Here is a tiny trained network, its code and every weight. The questions are about switching its units off for an input and a class, where a switched-off unit gives its printed mean instead of its output.

import numpy as np


def w(rows, s, z=0):
    codes = np.array(rows[::2]) - 128.0
    scale = np.full(codes.shape[1], s)
    scale[-1] = z or s
    return codes * scale


def f(y):
    return np.maximum(y, 0)


def log_softmax(a):
    a = a - a.max(-1, keepdims=True)
    return a - np.log(np.exp(a).sum(-1, keepdims=True))


def net(x, mask):
    res = np.array(x, float).reshape(1, 4) / 4 @ E
    y = f(res @ A[0][:, :-1].T + A[0][:, -1])
    res = res + np.where(mask, y, B[0][:, -1]) @ B[0][:, :-1]
    return log_softmax(res[-1] @ U[:, :-1].T + U[:, -1])


A, B = {}, {}
E = w([
[109,2,77,163,208,160,61,84],'x0',
[125,46,251,102,84,117,109,163],'x1',
[117,147,142,187,40,107,50,1],'x2',
[130,69,42,93,19,115,144,172],'x3',
],0.0037)
A[0] = w([
[136,89,58,117,53,127,134,156,91],'neuron 0',
[130,140,148,135,153,125,131,116,182],'neuron 1',
[130,219,159,117,78,121,157,166,88],'neuron 2',
[130,120,121,116,163,130,150,183,91],'neuron 3',
[135,159,171,138,187,130,118,104,93],'neuron 4',
[123,136,136,150,63,127,89,27,83],'neuron 5',
[129,115,118,111,185,134,159,214,90],'neuron 6',
[129,213,156,118,82,122,155,163,90],'neuron 7',
[131,115,89,127,89,119,132,143,115],'neuron 8',
[128,187,46,133,151,135,133,108,94],'neuron 9',
[130,118,120,114,173,132,151,194,93],'neuron 10',
[133,103,86,122,80,126,129,146,91],'neuron 11',
[129,182,147,121,101,123,145,148,88],'neuron 12',
[128,168,143,121,110,124,141,142,92],'neuron 13',
[128,212,157,118,84,121,155,162,90],'neuron 14',
[129,87,190,124,106,133,128,146,119],'neuron 15',
[130,210,14,135,157,131,133,97,103],'neuron 16',
[123,106,164,121,115,127,123,137,96],'neuron 17',
[127,180,53,136,153,132,133,112,88],'neuron 18',
[136,88,54,117,49,124,135,160,96],'neuron 19',
[122,70,105,137,169,132,110,106,89],'neuron 20',
[123,17,82,141,203,134,102,91,88],'neuron 21',
[130,127,129,130,124,128,130,127,245],'neuron 22',
[127,111,116,108,201,136,165,237,91],'neuron 23',
[130,176,146,120,107,124,142,145,88],'neuron 24',
[138,194,215,145,245,131,107,76,80],'neuron 25',
[133,102,84,121,79,128,130,146,91],'neuron 26',
[125,141,143,156,44,125,83,1,90],'neuron 27',
[128,149,98,135,137,129,130,122,99],'neuron 28',
[129,62,237,121,88,127,118,153,89],'neuron 29',
[125,135,131,141,99,124,110,86,88],'neuron 30',
[124,62,103,139,173,133,109,103,88],'neuron 31',
[127,124,124,120,144,129,140,156,97],'neuron 32',
[123,68,106,138,168,133,110,105,87],'neuron 33',
[133,71,107,127,170,133,118,110,136],'neuron 34',
[125,96,180,122,108,129,123,139,95],'neuron 35',
[128,171,65,136,149,132,132,115,88],'neuron 36',
[126,93,117,136,153,132,114,114,91],'neuron 37',
[127,83,202,121,102,127,122,143,93],'neuron 38',
[129,161,141,129,107,138,134,139,165],'neuron 39',
[127,150,160,137,169,132,123,111,89],'neuron 40',
[133,107,92,121,89,128,130,143,92],'neuron 41',
[128,86,197,123,103,127,120,141,90],'neuron 42',
[127,144,152,133,159,129,125,115,95],'neuron 43',
[136,122,130,129,123,128,134,121,254],'neuron 44',
],0.0099,0.0042)
B[0] = w([
[57,136,151,131,105,141,183,119,179],'neuron 0',
[80,133,119,116,133,136,92,139,196],'neuron 1',
[173,124,125,132,46,134,114,119,213],'neuron 2',
[155,170,132,128,153,124,150,129,174],'neuron 3',
[79,128,137,130,106,135,180,123,182],'neuron 4',
[182,207,132,123,168,122,167,136,213],'neuron 5',
[165,196,133,127,172,119,155,127,208],'neuron 6',
[170,125,125,131,52,134,115,119,206],'neuron 7',
[88,130,138,133,123,135,150,127,156],'neuron 8',
[154,51,132,132,163,117,145,130,183],'neuron 9',
[157,180,132,127,161,121,150,127,187],'neuron 10',
[87,132,142,127,111,134,168,123,155],'neuron 11',
[155,126,129,131,79,132,125,119,170],'neuron 12',
[148,126,131,130,92,132,129,122,156],'neuron 13',
[169,125,125,131,53,133,115,118,205],'neuron 14',
[136,74,114,130,161,124,131,129,184],'neuron 15',
[153,20,132,130,182,112,134,138,214],'neuron 16',
[140,95,132,134,139,124,143,127,149],'neuron 17',
[155,58,133,132,158,114,151,125,175],'neuron 18',
[51,136,151,133,106,141,181,118,185],'neuron 19',
[162,125,131,128,70,130,125,121,173],'neuron 20',
[184,128,126,126,24,131,110,120,224],'neuron 21',
[86,135,110,125,153,134,44,140,245],'neuron 22',
[170,215,132,128,187,116,156,126,233],'neuron 23',
[152,126,130,131,84,132,128,120,163],'neuron 24',
[26,131,151,130,81,142,232,119,248],'neuron 25',
[86,133,143,129,111,135,168,122,156],'neuron 26',
[185,227,129,118,185,121,165,143,244],'neuron 27',
[142,103,129,128,139,122,142,126,143],'neuron 28',
[157,30,123,135,172,111,161,124,214],'neuron 29',
[155,162,130,128,140,125,151,130,158],'neuron 30',
[166,125,131,128,64,130,123,121,180],'neuron 31',
[143,150,131,127,137,127,141,128,146],'neuron 32',
[164,124,131,129,69,131,126,120,173],'neuron 33',
[138,130,123,128,82,131,90,132,190],'neuron 34',
[143,80,130,133,147,122,146,127,163],'neuron 35',
[153,70,133,130,153,116,150,126,165],'neuron 36',
[152,122,131,131,93,130,132,121,151],'neuron 37',
[149,61,127,134,156,118,153,126,182],'neuron 38',
[124,127,118,124,111,134,87,128,186],'neuron 39',
[97,126,140,130,113,133,167,125,160],'neuron 40',
[95,131,141,128,114,133,162,123,148],'neuron 41',
[149,66,130,134,153,118,154,125,176],'neuron 42',
[106,126,137,131,117,131,156,127,150],'neuron 43',
[62,141,98,123,166,135,2,141,253],'neuron 44',
],0.034,0.0042)
U = w([
[165,130,113,130,43,144,77,108,102],'0',
[157,213,126,114,198,115,141,149,113],'1',
[132,29,119,141,186,103,131,135,116],'2',
[2,138,160,132,109,158,173,113,111],'3',
[57,144,80,112,158,144,3,161,251],'4',
],0.0093,0.0027)

Each question gives the input, the list of numbers given to net, and the class t.
The units are the neurons (one row each of A and B). Each row of codes is followed by its name. A weight is (code - 128) times the scale printed after its matrix; where a second scale follows, it is the last column's (A, B and U).
mask holds one flag per neuron, in row order. A switched-off neuron (its flag False) gives its mean, the last column of its row in B, instead of its output. The means were averaged over made-up inputs and are rounded, as every weight is.
A unit's drop is (log p(t) with every unit on - log p(t) with that unit switched off) / (log p(t) with every unit on - log p(t) with every unit switched off).
The circuit of an input: a set's keep is (log p(t) with only the set's units on - log p(t) with every unit switched off) / (log p(t) with every unit on - log p(t) with every unit switched off). Starting from the 12 units with the biggest drops (on a tie, the unit counted first), units are removed one at a time, each time the one whose removal leaves the highest keep (on an exact tie, the one counted first), for as long as the keep stays at least 0.8.
units of the circuit, in order: the units of the circuit, biggest drop first
k most important neurons: the k neurons with the biggest drops, biggest first
drop when u is switched off: that unit's drop, to one decimal
input [-5,0,8,-4], class 1: 2 most important neurons	[neuron 27; neuron 5]
input [3,-6,0,5], class 2: units of the circuit, in order	[neuron 16]
input [-5,-7,-3,6], class 2: 2 most important neurons	[neuron 16; neuron 25]
input [-1,3,-7,-8], class 3: 4 most important neurons	[neuron 25; neuron 27; neuron 4; neuron 5]
input [1,8,8,3], class 1: 2 most important neurons	[neuron 27; neuron 5]
input [8,-3,-8,0], class 0: 2 most important neurons	[neuron 21; neuron 27]
input [-7,-7,-5,2], class 0: 4 most important neurons	[neuron 2; neuron 7; neuron 14; neuron 29]
input [3,-7,5,8], class 3: 2 most important neurons	[neuron 19; neuron 0]
input [3,7,1,6], class 2: 2 most important neurons	[neuron 29; neuron 25]
input [-7,-7,-2,2], class 0: 3 most important neurons	[neuron 2; neuron 7; neuron 14]
input [-2,8,8,8], class 1: 4 most important neurons	[neuron 27; neuron 5; neuron 25; neuron 16]
input [-2,2,3,-2], class 4: 2 most important neurons	[neuron 23; neuron 6]
input [-2,-8,7,-1], class 2: 3 most important neurons	[neuron 16; neuron 9; neuron 18]
input [-2,-3,4,3], class 1: units of the circuit, in order	[neuron 27]
input [4,-8,8,3], class 1: 2 most important neurons	[neuron 27; neuron 5]
input [5,-8,4,1], class 2: drop when neuron 16 is switched off	0.5
input [-5,-8,-1,-5], class 2: drop when neuron 16 is switched off	0.2
input [3,1,-4,-5], class 3: drop when neuron 4 is switched off	0.1
